Below are the code and all the weights of a small trained network. Each question names an input and a target symbol and asks about switching units off, where a switched-off unit gives its printed mean instead of its output.

import numpy as np


def w(rows, s, z=0):
    codes = np.array(rows[::2]) - 128.0
    scale = np.full(codes.shape[1], s)
    scale[-1] = z or s
    return codes * scale


def norm(h):
    return h / np.sqrt((h * h).mean(-1, keepdims=True) + 1e-5)


def f(y):
    return np.maximum(y, 0)


def softmax(a):
    e = np.exp(a - a.max(-1, keepdims=True))
    return e / e.sum(-1, keepdims=True)


def log_softmax(a):
    a = a - a.max(-1, keepdims=True)
    return a - np.log(np.exp(a).sum(-1, keepdims=True))


def net(x, mask):
    ids = ['ΓΘδεξτφ'.index(c) for c in x.split()]
    T = len(ids)
    res = E[ids] + P[:T]
    u = 0
    for l in range(3):
        q, k, v = (norm(res) @ M[l].T for M in (Q, K, V))
        z = softmax(np.where(np.tri(T) > 0, q @ k.T / 2**0.5, -1e9)) @ v
        res = res + np.where(mask[u], z, O[l][:, -1]) @ O[l][:, :-1]
        u += 1
        y = f(norm(res) @ A[l][:, :-1].T + A[l][:, -1])
        res = res + np.where(mask[u : u + 4], y, B[l][:, -1]) @ B[l][:, :-1]
        u += 4
    return log_softmax(norm(res)[-1] @ U[:, :-1].T + U[:, -1])


Q, K, V, O, A, B = {}, {}, {}, {}, {}, {}
E = w([
[104,164,114,229,125,60,58,133,182,115,27,164],'Γ',
[113,133,216,141,131,136,158,43,131,95,200,150],'Θ',
[45,171,167,112,121,151,108,91,86,201,128,59],'δ',
[171,129,34,226,122,135,26,64,20,75,145,131],'ε',
[229,182,176,94,111,156,47,151,250,90,126,189],'ξ',
[169,217,135,12,237,110,142,160,51,153,70,133],'τ',
[157,93,127,213,240,134,110,172,228,128,35,131],'φ',
],0.017)
P = w([
[179,231,168,152,239,54,155,91,100,73,177,101],'0',
[111,174,86,154,83,105,55,89,109,156,119,254],'1',
[107,151,86,142,92,120,64,89,129,147,106,233],'2',
[113,136,108,135,84,144,105,78,120,128,117,213],'3',
[105,103,147,127,116,163,92,111,133,132,113,170],'4',
[126,78,127,127,110,135,130,99,158,180,137,171],'5',
[103,86,132,119,91,185,146,106,160,152,123,154],'6',
[103,81,138,113,102,190,155,132,163,175,135,151],'7',
[116,88,151,113,97,211,167,157,150,173,143,168],'8',
],0.012)
Q[0] = w([
[241,168,60,88,108,62,150,243,137,47,80,67],'L0H1',
[129,177,176,16,76,254,123,27,144,208,246,130],'L0H1',
],0.0077)
K[0] = w([
[96,224,117,203,84,2,18,75,140,88,135,122],'L0H1',
[152,42,114,55,76,206,146,166,179,172,91,165],'L0H1',
],0.0072)
V[0] = w([
[155,104,125,216,121,88,101,148,182,106,54,157],'L0H1',
[254,53,76,48,118,151,82,108,104,129,120,110],'L0H1',
],0.0055)
O[0] = w([
[45,127,93,129,111,67,191,201,121,111,145,141,158],'L0H1',
[80,127,12,72,191,253,69,129,93,63,109,176,4],'L0H1',
],0.012,0.0026)
A[0] = w([
[196,79,121,166,41,116,168,109,54,94,157,38,129],'L0N1',
[2,104,144,62,46,117,94,133,144,158,171,131,1],'L0N2',
[137,182,158,75,122,145,100,53,114,151,163,139,130],'L0N3',
[137,15,38,103,66,200,5,62,22,139,202,116,76],'L0N4',
],0.0083,0.005)
B[0] = w([
[123,212,77,82,143,205,20,97,198,200,230,70,198],'L0N1',
[139,112,202,141,75,48,254,84,80,93,118,180,166],'L0N2',
[33,121,86,154,140,77,66,46,121,128,85,161,246],'L0N3',
[60,212,86,253,188,248,69,131,165,64,125,192,254],'L0N4',
],0.0091,0.0062)
Q[1] = w([
[16,21,144,66,120,178,161,118,214,123,229,176],'L1H1',
[127,136,177,115,159,163,194,42,24,43,255,98],'L1H1',
],0.0068)
K[1] = w([
[117,167,178,19,130,190,174,81,106,119,203,100],'L1H1',
[1,93,140,49,116,137,178,53,132,207,66,141],'L1H1',
],0.009)
V[1] = w([
[91,16,145,237,206,98,108,93,165,117,175,164],'L1H1',
[203,254,132,111,157,129,148,110,210,71,196,180],'L1H1',
],0.0063)
O[1] = w([
[76,89,130,116,173,155,154,98,159,68,38,158,244],'L1H1',
[232,159,151,124,62,135,26,160,132,47,148,251,254],'L1H1',
],0.013,0.0067)
A[1] = w([
[105,89,161,62,108,53,201,203,68,141,156,151,209],'L1N1',
[125,74,140,121,24,49,251,158,159,165,160,145,5],'L1N2',
[78,32,139,161,79,86,195,141,193,125,254,108,191],'L1N3',
[91,136,116,219,122,79,144,150,125,58,112,168,13],'L1N4',
],0.0095,0.0028)
B[1] = w([
[55,225,172,177,72,185,159,71,102,28,150,166,187],'L1N1',
[114,188,141,211,106,233,160,138,24,42,158,149,175],'L1N2',
[93,208,210,158,2,111,130,153,33,147,142,74,173],'L1N3',
[181,137,115,120,174,154,214,120,99,132,139,36,254],'L1N4',
],0.0091,0.007)
Q[2] = w([
[249,70,107,221,97,90,216,178,166,110,29,97],'L2H1',
[157,32,80,130,129,133,143,174,128,157,241,78],'L2H1',
],0.011)
K[2] = w([
[254,215,145,114,206,20,123,99,63,72,152,86],'L2H1',
[64,172,111,123,161,49,140,84,66,143,74,199],'L2H1',
],0.009)
V[2] = w([
[119,185,129,56,157,65,83,56,1,123,71,147],'L2H1',
[95,64,255,97,87,92,198,138,216,16,116,238],'L2H1',
],0.0064)
O[2] = w([
[146,170,174,8,96,187,133,91,60,196,188,50,252],'L2H1',
[152,156,66,45,77,151,138,186,188,123,131,190,227],'L2H1',
],0.016,0.0027)
A[2] = w([
[127,149,39,221,249,175,76,122,51,75,123,140,42],'L2N1',
[99,147,121,41,127,153,114,139,81,199,181,71,19],'L2N2',
[55,40,72,147,123,90,202,129,155,100,80,162,68],'L2N3',
[204,94,119,67,116,95,130,169,181,189,153,99,4],'L2N4',
],0.013,0.0041)
B[2] = w([
[51,194,120,171,182,252,60,104,118,154,152,197,255],'L2N1',
[95,128,151,101,85,148,94,159,94,220,164,58,152],'L2N2',
[38,119,77,68,164,48,149,155,99,170,43,176,150],'L2N3',
[120,112,107,140,104,176,193,67,78,153,115,92,146],'L2N4',
],0.016,0.013)
U = w([
[109,179,186,140,136,162,219,189,86,52,123,138,62],'Γ',
[192,144,68,130,147,217,211,94,189,154,25,99,31],'Θ',
[150,6,220,199,157,72,97,82,174,104,43,142,206],'δ',
[122,154,91,190,240,239,111,136,113,172,96,199,35],'ε',
[176,148,176,37,130,120,79,176,254,93,145,210,105],'ξ',
[89,92,159,64,138,123,91,245,147,219,174,75,254],'τ',
[79,84,77,86,232,45,179,152,142,150,67,173,221],'φ',
],0.005,0.0034)

Each question gives the input, a string of symbols that net reads in full, and the target symbol t.
The units are the heads (2 rows each of Q, K, V and O) and the neurons (one row each of A and B). Each row of codes is followed by its name. A weight is (code - 128) times the scale printed after its matrix; where a second scale follows, it is the last column's (O, A, B and U).
mask holds one flag per unit, layer by layer, with each layer's heads first. A switched-off unit (its flag False) gives its mean, the last column of its rows in O or B, instead of its output. The means were averaged over made-up inputs and are rounded, as every weight is.
A unit's drop is (log p(t) with every unit on - log p(t) with that unit switched off) / (log p(t) with every unit on - log p(t) with every unit switched off).
The circuit of an input: a set's keep is (log p(t) with only the set's units on - log p(t) with every unit switched off) / (log p(t) with every unit on - log p(t) with every unit switched off). Starting from the 12 units with the biggest drops (on a tie, the unit counted first), units are removed one at a time, each time the one whose removal leaves the highest keep (on an exact tie, the one counted first), for as long as the keep stays at least 0.8.
circuit, biggest first: the units of the circuit, biggest drop first
most important unit: the unit with the biggest drop
k most important neurons: the k neurons with the biggest drops, biggest first
k most important neurons of layer l: the k neurons of layer l with the biggest drops, biggest first
input Θ Γ τ Γ τ, target Γ: circuit, biggest first -> L0H1, L1N1, L2N1
input τ φ ξ φ φ, target τ: circuit, biggest first -> L2H1, L0N4, L2N2
input φ φ ε ξ Γ ε φ, target φ: circuit, biggest first -> L2N3, L0H1, L0N4
input Θ τ ξ δ Θ δ, target τ: circuit, biggest first -> L0N4, L2N2, L2N1
input Θ ε Θ Θ, target δ: 3 most important neurons -> L0N4, L0N3, L2N1
input ξ δ φ τ φ ε Θ Θ Θ, target ξ: 2 most important neurons -> L1N4, L2N1
input δ δ Θ τ Γ Θ ε φ, target δ: circuit, biggest first -> L0H1, L2N1
input ξ δ Θ τ, target ξ: circuit, biggest first -> L1H1, L2N1, L2H1
input Θ φ Γ Θ δ Θ, target τ: circuit, biggest first -> L0N4, L1H1, L2N2, L2H1
input φ Γ Θ, target Γ: 2 most important neurons -> L0N4, L1N2
input Θ ξ φ, target Θ: most important unit -> L2H1
input δ Γ φ φ, target δ: circuit, biggest first -> L0H1, L2N1, L0N4
input φ Γ τ τ, target Γ: 2 most important neurons -> L1N1, L0N4
input ξ ξ ε δ Θ Θ Γ φ, target ξ: most important unit -> L1H1
input ε ξ δ δ, target φ: 2 most important neurons of layer 0 -> L0N2, L0N3
input Θ τ Θ ξ Γ, target Θ: 2 most important neurons -> L0N4, L2N4
input δ Θ τ, target τ: 2 most important neurons -> L2N2, L0N4
input τ Θ ε Θ, target δ: 3 most important neurons -> L0N4, L1N2, L2N1
input Θ Θ ε ε Θ φ ε Θ δ, target δ: 3 most important neurons -> L0N1, L0N3, L2N1
input φ δ τ Θ Θ τ ξ ξ Γ, target φ: most important unit -> L2N3
input δ Γ φ ξ φ Θ Γ, target δ: 2 most important neurons -> L2N1, L0N1
input τ τ φ φ φ Γ, target τ: 2 most important neurons -> L0N4, L2N2
input Θ Θ Γ τ ε ε δ Γ, target Θ: 2 most important neurons -> L2N4, L2N1
input δ φ Θ ε δ, target δ: 2 most important neurons -> L2N1, L0N1
